cols: W D F X R H
Z: [  6  13  69 -18 -67 -64]
U: [-85  13  69 -17 -67 -64]
Q: [ 19 -35 -72  -4  81  86]
B: [ 19 -35 -72  -4  81  78]
col: [ 13 -35] | D
rest: [ 69 -17] | [-67 -64]
len: [ 19 -35 -72  -4  81  78] | 6

cols: N A E V P T
J: [-23 -52 -14  55  56  58]
C: [-58  42 -50 -23 -10  13]
G: [-58  42 -50 -50 -10  13]
Y: [-62   0 -54  40  47  59]
K: [ 63 -28  54  19   4 -30]
S: [-52 -56 -48 -56 -48 -26]
again G:  | [-50]
col: [-58 -62  63] | N
col: [-14 -50 -50 -54  54] | E
[-23 -52 -14  55  56  58] | J
len: [-58  42 -50 -50] | 4
rest: [-28  54] | [ 19   4 -30]
len: [63] | 1

cols: Supo vusi sosez Rab ran Romip Tavub
kugu: [-1  1  0  1 -1  0 -1]
golum: [ 50  56 -54 -42  44 -30  59]
Vog: [-1 -2  3 -2  2 -1  1]
non: [-1 -2  3 -3  1  0  0]
ton: [-47 -52  40  -1   2  -1  29]
col: [-1 44  2] | ran
rest: [-2  2 -1] | [1]
rest: [-1 -2  3 -2] | [ 2 -1  1]
again non:  | [0]
col: [ -2 -52] | vusi

cols: pef Lupo gitek zozos rul Zop sunav telud nubon
vufid: [ 86 -82 -21  36 -79  60 -54  76 -83]
Zar: [ 28   4  68 -58 -29 -66 -62 -63  58]
leb: [ 86 -82 -21  36 -79  60 -54 -25 -41]
rabim: [-20  38  75 -70 -76 -76 -33 -66  74]
dul: [-75  81 -21   2  72 -21  69  47   4]
col: [ 75 -21] | gitek
len: [ 86 -82 -21  36] | 4
len: [ 86 -82 -21] | 3
rest: [  2  72 -21] | [69 47  4]
again rabim:  | [-76]
rest: [ 68 -58] | [-29 -66 -62 -63  58]
col: [ 28  86 -20] | pef

cols: Gerav ret dut doluf Zev buke buna gove rola lav
Doduk: [ 33  -5  64  33 -32   2  69 -19  60  -5]
Vud: [ 28  44  64  33 -31  18  62  -1 -31 -63]
vavan: [-20 -32  45 -29 -41 -14 -75  -1  29  50]
suvap: [ -7  -5  64  33 -32   2  69 -19  60  -5]
len: [ 28  44  64  33 -31  18  62  -1 -31] | 9
col: [ 62 -75] | buna
rest: [ 45 -29] | [-41 -14 -75  -1  29  50]
again Vud:  | [-31]
rest: [44 64 33] | [-31  18  62  -1 -31 -63]
len: [-7 -5 64 33] | 4

cols: netut panis gek Dusu Vik pive
zolo: [ 47 -52 -51 -32 -32  78]
Dagig: [ 42 -32  23 -40  -6   2]
fulon: [ 45 -31  23 -40   8  16]
rest: [-32  23] | [-40  -6   2]
col: [78  2] | pive
again zolo:  | [-32]
col: [42 45] | netut

cols: Ruvi fug Niza Tafab
betes: [53 68 61 53]
sizu: [ 53  68  60 -56]
Tisib: [58 58 52 58]
mas: [ 10 -23  66  -1]
pimu: [-43  59  52  59]
Gena: [-24  30 -49   7]
luset: [-47  66 -28  59]
Bepof: [47 47 29 47]
again Tisib:  | [58]
again betes:  | [53]
again pimu:  | [59]
again Bepof:  | [47]
rest: [ 10 -23] | [66 -1]
rest: [53 68 61] | [53]

cols: nif nevas zoti Demuk zana mef
Vel: [ 25  24 -24 -56 -12 -72]
per: [ 32 -34 -81 -80  -2 -66]
Resa: [-10   4  39  12  -9   3]
Repa: [50 31 42 26 43 27]
Rukil: [-55 -55  -7   2 -36   4]
kedo: [-62 -44 -49  -9 -43 -29]
rizug: [31 49 67 51 31 37]
geram: [  3  17  15 -20  -5 -22]
roniv: [-41 -50 -77 -46 -15 -57]
kolu: [ 74  85  59  -7  59 -36]
Vuzi: [74 85 59 -7 59 -5]
bom: [46 52 35 52 48 21]
again bom:  | [52]
col: [-43  31  -5 -15  59] | zana

